Here is a tiny trained network, its code and every weight. The questions are about switching its units off for an input and a class, where a switched-off unit gives its printed mean instead of its output.

import numpy as np


def w(rows, s, z=0):
    codes = np.array(rows[::2]) - 128.0
    scale = np.full(codes.shape[1], s)
    scale[-1] = z or s
    return codes * scale


def f(y):
    return y / 2 * (1 + np.tanh(0.7978845608 * (y + 0.044715 * y**3)))


def log_softmax(a):
    a = a - a.max(-1, keepdims=True)
    return a - np.log(np.exp(a).sum(-1, keepdims=True))


def net(x, mask):
    res = np.array(x, float).reshape(1, 3) / 4 @ E
    y = f(res @ A[0][:, :-1].T + A[0][:, -1])
    res = res + np.where(mask, y, B[0][:, -1]) @ B[0][:, :-1]
    return log_softmax(res[-1] @ U[:, :-1].T + U[:, -1])


A, B = {}, {}
E = w([
[210,199,105,139,82,206,23,139,98,87,249,201],'x0',
[66,23,137,250,126,158,111,55,59,167,112,227],'x1',
[89,108,1,182,105,63,84,55,238,106,144,105],'x2',
],0.0092)
A[0] = w([
[152,134,255,86,172,165,176,193,24,165,134,150,254],'N0',
[189,197,139,58,124,148,97,185,144,92,179,89,160],'N1',
[100,131,47,137,102,83,121,79,200,113,158,97,200],'N2',
[186,184,97,130,68,190,32,132,107,78,245,205,185],'N3',
[116,103,122,198,110,179,61,111,80,135,174,222,104],'N4',
[60,54,152,214,158,117,132,59,104,200,104,167,172],'N5',
[124,140,134,80,153,82,205,145,160,135,93,28,203],'N6',
[154,153,177,123,155,177,118,161,62,158,105,164,160],'N7',
],0.0079,0.0087)
B[0] = w([
[124,119,251,102,101,146,219,138,94,135,101,145,248],'N0',
[156,156,157,85,124,83,148,148,141,91,153,87,210],'N1',
[145,151,65,131,168,140,81,152,164,139,137,93,214],'N2',
[218,174,138,144,104,102,119,111,132,85,178,128,240],'N3',
[174,133,111,170,81,153,131,76,119,155,156,164,188],'N4',
[81,84,109,178,147,130,142,87,95,125,115,103,239],'N5',
[105,149,135,105,142,155,120,184,170,173,60,129,219],'N6',
[142,105,160,127,98,124,163,126,94,129,127,130,180],'N7',
],0.013,0.017)
U = w([
[70,139,198,3,141,153,156,206,166,183,65,144,167],'0',
[18,13,192,135,156,157,179,92,60,160,86,173,156],'1',
[166,163,191,50,103,68,176,146,114,29,164,84,84],'2',
[179,117,169,156,67,185,169,67,76,168,168,253,4],'3',
[90,176,44,58,209,168,53,194,205,219,89,94,183],'4',
[52,17,46,199,210,94,94,69,137,151,111,84,248],'5',
[163,187,79,86,165,69,29,145,194,44,205,101,78],'6',
[147,139,57,213,96,144,28,30,158,123,178,199,95],'7',
],0.0063,0.0023)

Each question gives the input, the list of numbers given to net, and the class t.
The units are the neurons (one row each of A and B). Each row of codes is followed by its name. A weight is (code - 128) times the scale printed after its matrix; where a second scale follows, it is the last column's (A, B and U).
mask holds one flag per neuron, in row order. A switched-off neuron (its flag False) gives its mean, the last column of its row in B, instead of its output. The means were averaged over made-up inputs and are rounded, as every weight is.
A unit's drop is (log p(t) with every unit on - log p(t) with that unit switched off) / (log p(t) with every unit on - log p(t) with every unit switched off).
The circuit of an input: a set's keep is (log p(t) with only the set's units on - log p(t) with every unit switched off) / (log p(t) with every unit on - log p(t) with every unit switched off). Starting from all 8 units, units are removed one at a time, each time the one whose removal leaves the highest keep (on an exact tie, the one counted first), for as long as the keep stays at least 0.8.
units of the circuit, in order: the units of the circuit, biggest drop first
most important unit: the unit with the biggest drop
k most important neurons: the k neurons with the biggest drops, biggest first
drop of u: that unit's drop, to one decimal
input [2,8,1], class 7: 2 most important neurons	(N0, N4)
input [-2,0,-2], class 0: most important unit	N5
input [0,7,4], class 5: 2 most important neurons	(N5, N3)
input [-1,3,2], class 5: units of the circuit, in order	(N0, N3)
input [2,5,4], class 7: 2 most important neurons	(N0, N4)
input [-1,4,1], class 5: units of the circuit, in order	(N0, N5)
input [4,1,5], class 7: 2 most important neurons	(N1, N4)
input [0,-1,-7], class 0: 4 most important neurons	(N3, N5, N0, N4)
input [-1,4,7], class 5: 2 most important neurons	(N3, N5)
input [-8,5,1], class 5: 2 most important neurons	(N0, N5)
input [0,2,0], class 1: 4 most important neurons	(N3, N2, N1, N4)
input [-5,1,-6], class 1: 2 most important neurons	(N1, N2)
input [0,5,6], class 5: 2 most important neurons	(N5, N3)
input [8,0,-5], class 2: units of the circuit, in order	(N1)
input [0,1,-1], class 1: 3 most important neurons	(N3, N1, N4)
input [3,-7,1], class 6: 2 most important neurons	(N0, N7)
input [-3,-6,-5], class 0: drop of N6	0.1
input [-8,-1,6], class 4: drop of N6	0.3
input [3,6,2], class 7: drop of N0	0.7
input [4,-1,1], class 6: drop of N0	1.0
input [-2,-6,2], class 4: most important neuron	(N0)
